Below is a small trained network, with its code and all its weights. Each question gives an input and a class and asks what happens when units are switched off, that is, made to give their printed mean instead of their output.

import numpy as np


def w(rows, s, z=0):
    codes = np.array(rows[::2]) - 128.0
    scale = np.full(codes.shape[1], s)
    scale[-1] = z or s
    return codes * scale


def norm(h):
    return h / np.sqrt((h * h).mean(-1, keepdims=True) + 1e-5)


def f(y):
    return np.maximum(y, 0)


def log_softmax(a):
    a = a - a.max(-1, keepdims=True)
    return a - np.log(np.exp(a).sum(-1, keepdims=True))


def net(x, mask):
    res = np.array(x, float).reshape(1, 8) / 4 @ E
    u = 0
    for l in range(4):
        y = f(norm(res) @ A[l][:, :-1].T + A[l][:, -1])
        res = res + np.where(mask[u : u + 7], y, B[l][:, -1]) @ B[l][:, :-1]
        u += 7
    return log_softmax(norm(res)[-1] @ U[:, :-1].T + U[:, -1])


A, B = {}, {}
E = w([
[159,117,157,139,111,121,131,181,132,122,121],'x0',
[118,110,126,132,132,139,115,136,123,105,144],'x1',
[157,73,194,170,108,184,112,45,120,196,168],'x2',
[91,130,96,113,153,147,133,76,127,135,136],'x3',
[148,143,127,133,188,155,76,176,49,185,2],'x4',
[148,126,118,80,70,130,159,168,57,153,167],'x5',
[59,96,190,91,166,66,176,104,92,128,129],'x6',
[179,80,112,67,140,83,84,132,164,160,142],'x7',
],0.0084)
A[0] = w([
[87,158,52,110,153,93,132,182,124,2,108,140],'0.n1',
[108,99,155,97,164,112,146,150,144,153,153,86],'0.n2',
[162,130,130,151,155,138,152,100,191,74,150,107],'0.n3',
[172,144,74,147,133,202,130,130,181,118,152,89],'0.n4',
[139,164,154,128,178,124,102,115,182,98,110,2],'0.n5',
[117,134,204,180,158,158,74,110,139,110,150,154],'0.n6',
[139,66,69,111,98,78,124,105,138,115,136,110],'0.n7',
],0.0088,0.0032)
B[0] = w([
[166,151,151,169,159,114,179,127,133,197,144,255],'0.n1',
[82,95,113,209,124,100,52,130,127,113,161,162],'0.n2',
[166,101,129,70,144,145,148,78,163,119,58,185],'0.n3',
[72,114,47,228,2,30,119,195,68,138,57,190],'0.n4',
[181,130,140,120,210,128,179,42,218,81,158,153],'0.n5',
[164,181,106,149,216,134,160,71,180,93,156,203],'0.n6',
[89,155,115,134,196,167,87,191,159,136,94,170],'0.n7',
],0.0077,0.0073)
A[1] = w([
[117,119,97,6,72,184,145,202,23,150,244,119],'1.n1',
[170,97,179,168,91,209,83,53,126,152,172,73],'1.n2',
[159,146,107,93,171,96,177,206,175,96,117,236],'1.n3',
[91,151,131,108,38,95,208,121,255,84,195,150],'1.n4',
[120,188,79,57,154,135,157,182,128,14,117,10],'1.n5',
[82,110,195,94,171,89,177,128,87,77,156,6],'1.n6',
[162,102,89,69,184,84,14,127,175,159,169,121],'1.n7',
],0.0071,0.0014)
B[1] = w([
[195,119,103,149,92,183,127,44,211,86,83,193],'1.n1',
[118,111,119,129,183,39,182,216,82,190,187,211],'1.n2',
[134,82,141,164,103,192,159,93,118,148,173,229],'1.n3',
[87,68,125,103,168,166,121,201,16,80,73,254],'1.n4',
[142,92,104,93,180,2,116,99,133,211,248,158],'1.n5',
[129,137,110,205,102,92,68,16,149,129,68,197],'1.n6',
[129,208,181,10,56,130,128,165,106,144,122,204],'1.n7',
],0.0098,0.0061)
A[2] = w([
[113,123,74,120,106,122,85,195,135,171,100,205],'2.n1',
[132,136,158,105,108,160,113,148,51,110,62,167],'2.n2',
[82,112,175,134,113,1,83,69,107,108,121,66],'2.n3',
[80,158,73,163,173,89,151,131,123,109,156,134],'2.n4',
[119,180,146,208,144,162,159,101,69,82,145,122],'2.n5',
[168,126,96,106,62,171,166,95,63,137,150,5],'2.n6',
[157,108,114,150,139,128,157,116,140,205,203,11],'2.n7',
],0.008,0.0022)
B[2] = w([
[24,162,254,80,163,25,127,166,93,109,98,224],'2.n1',
[81,127,44,127,148,226,124,111,166,93,166,202],'2.n2',
[80,128,41,146,52,146,76,168,138,175,70,228],'2.n3',
[201,64,123,58,109,93,99,132,136,236,197,231],'2.n4',
[115,180,231,21,12,182,99,170,164,101,219,255],'2.n5',
[224,96,75,138,159,170,122,12,177,117,46,185],'2.n6',
[154,134,92,171,95,210,225,142,130,232,212,208],'2.n7',
],0.0066,0.0052)
A[3] = w([
[154,141,74,164,65,103,87,142,108,124,106,97],'3.n1',
[38,136,161,211,98,110,98,84,129,148,110,89],'3.n2',
[87,210,140,47,85,238,145,123,167,122,121,206],'3.n3',
[70,166,119,88,140,143,130,94,97,169,184,123],'3.n4',
[105,166,163,151,174,159,221,62,140,59,124,111],'3.n5',
[147,166,138,159,254,224,107,135,90,156,40,113],'3.n6',
[169,112,84,126,141,92,146,49,174,175,104,251],'3.n7',
],0.0079,0.0029)
B[3] = w([
[65,111,118,206,125,128,5,142,198,157,50,180],'3.n1',
[115,184,135,179,80,127,74,146,124,186,57,206],'3.n2',
[122,112,146,58,85,135,68,172,196,66,216,232],'3.n3',
[166,119,149,114,149,165,146,254,94,144,84,220],'3.n4',
[182,170,74,148,96,127,112,142,150,90,119,180],'3.n5',
[107,57,78,72,181,143,156,85,107,92,125,231],'3.n6',
[151,143,138,192,108,167,162,161,195,114,118,255],'3.n7',
],0.0087,0.0057)
U = w([
[145,130,120,175,157,76,232,146,103,224,190,117],'0',
[44,159,75,193,53,86,30,115,114,168,37,22],'1',
[118,111,137,103,121,182,121,161,179,139,125,243],'2',
[138,185,181,45,76,128,93,137,145,109,174,164],'3',
[221,104,78,152,137,151,140,2,219,71,106,39],'4',
[67,32,94,66,191,177,143,109,42,49,103,3],'5',
],0.0092,0.0031)

Each question gives the input, the list of numbers given to net, and the class t.
The units are the neurons (one row each of A and B). Each row of codes is followed by its name. A weight is (code - 128) times the scale printed after its matrix; where a second scale follows, it is the last column's (A, B and U).
mask holds one flag per neuron, layer by layer. A switched-off neuron (its flag False) gives its mean, the last column of its row in B, instead of its output. The means were averaged over made-up inputs and are rounded, as every weight is.
A unit's drop is (log p(t) with every unit on - log p(t) with that unit switched off) / (log p(t) with every unit on - log p(t) with every unit switched off).
The circuit of an input: a set's keep is (log p(t) with only the set's units on - log p(t) with every unit switched off) / (log p(t) with every unit on - log p(t) with every unit switched off). Starting from the 12 units with the biggest drops (on a tie, the unit counted first), units are removed one at a time, each time the one whose removal leaves the highest keep (on an exact tie, the one counted first), for as long as the keep stays at least 0.8.
circuit, biggest first: the units of the circuit, biggest drop first
unit that matters most: the unit with the biggest drop
k most important neurons: the k neurons with the biggest drops, biggest first
k most important neurons of layer l: the k neurons of layer l with the biggest drops, biggest first
input [-1,-1,4,-3,0,1,3,0], class 0: unit that matters most	1.n2
input [3,7,5,-8,1,-3,6,4], class 1: 2 most important neurons	(2.n3, 0.n1)
input [0,-7,-8,-7,7,4,-7,2], class 0: 2 most important neurons of layer 0	(0.n1, 0.n4)
input [4,-6,6,8,8,-8,1,-6], class 4: 2 most important neurons of layer 2	(2.n1, 2.n3)
input [1,1,0,6,3,-4,-3,4], class 3: circuit, biggest first	(1.n7, 3.n3)
input [-3,8,-1,-6,3,-3,-4,2], class 1: 2 most important neurons of layer 1	(1.n4, 1.n2)
input [-2,6,-1,2,4,7,-6,-2], class 4: circuit, biggest first	(1.n1, 2.n6)
input [0,-1,0,-1,-8,-3,-8,-4], class 1: 2 most important neurons	(0.n4, 3.n1)
input [2,1,-6,6,1,-7,-5,0], class 4: 2 most important neurons of layer 1	(1.n2, 1.n7)
input [-1,3,-7,3,7,4,4,7], class 0: 4 most important neurons	(1.n5, 1.n4, 2.n5, 0.n1)
input [-1,0,2,6,-6,-8,4,8], class 3: 3 most important neurons of layer 0	(0.n7, 0.n1, 0.n4)
input [-3,-8,-3,0,-2,7,-4,6], class 4: 2 most important neurons of layer 0	(0.n2, 0.n6)
input [6,-6,-3,6,4,5,1,-8], class 3: circuit, biggest first	(2.n5, 3.n3)
input [6,8,-3,6,-5,8,7,1], class 4: circuit, biggest first	(1.n1)
input [3,8,-2,0,-5,-5,-2,-6], class 3: 3 most important neurons	(2.n5, 0.n1, 1.n2)
input [-1,1,-6,8,4,-2,7,-2], class 1: 4 most important neurons	(1.n6, 0.n6, 1.n2, 2.n3)
input [1,-2,-7,-4,0,3,8,-6], class 1: 3 most important neurons	(1.n6, 2.n3, 0.n6)
input [3,-7,-2,0,4,2,-2,7], class 3: 2 most important neurons	(1.n7, 1.n4)
input [-6,7,-3,-3,-4,-5,6,-3], class 1: 3 most important neurons	(1.n6, 3.n2, 2.n3)
input [-3,-7,8,4,-2,-7,-6,0], class 0: circuit, biggest first	(1.n2)
input [-2,4,-3,4,-2,2,-4,1], class 1: 3 most important neurons	(0.n4, 1.n2, 0.n6)
input [2,-3,-7,-1,-8,6,-1,1], class 5: 3 most important neurons	(1.n4, 0.n6, 1.n2)
input [-8,5,8,1,0,2,-5,7], class 0: 2 most important neurons	(1.n2, 2.n5)
input [5,-8,1,-5,-2,7,1,-3], class 4: circuit, biggest first	(1.n1, 2.n6)
input [-1,-7,-5,-7,1,8,-4,-2], class 4: 3 most important neurons	(1.n1, 2.n6, 1.n2)
input [-1,7,2,7,-4,-3,4,-6], class 3: 2 most important neurons	(2.n5, 0.n6)
input [-4,4,6,8,8,-7,0,1], class 5: most important neuron	(3.n6)
input [3,-3,1,-3,4,-6,-6,3], class 1: 2 most important neurons of layer 1	(1.n4, 1.n1)
input [-7,-4,8,-4,6,5,-6,-6], class 0: 2 most important neurons	(1.n2, 1.n4)
input [0,-7,-4,6,7,5,-3,8], class 3: 2 most important neurons of layer 1	(1.n7, 1.n4)
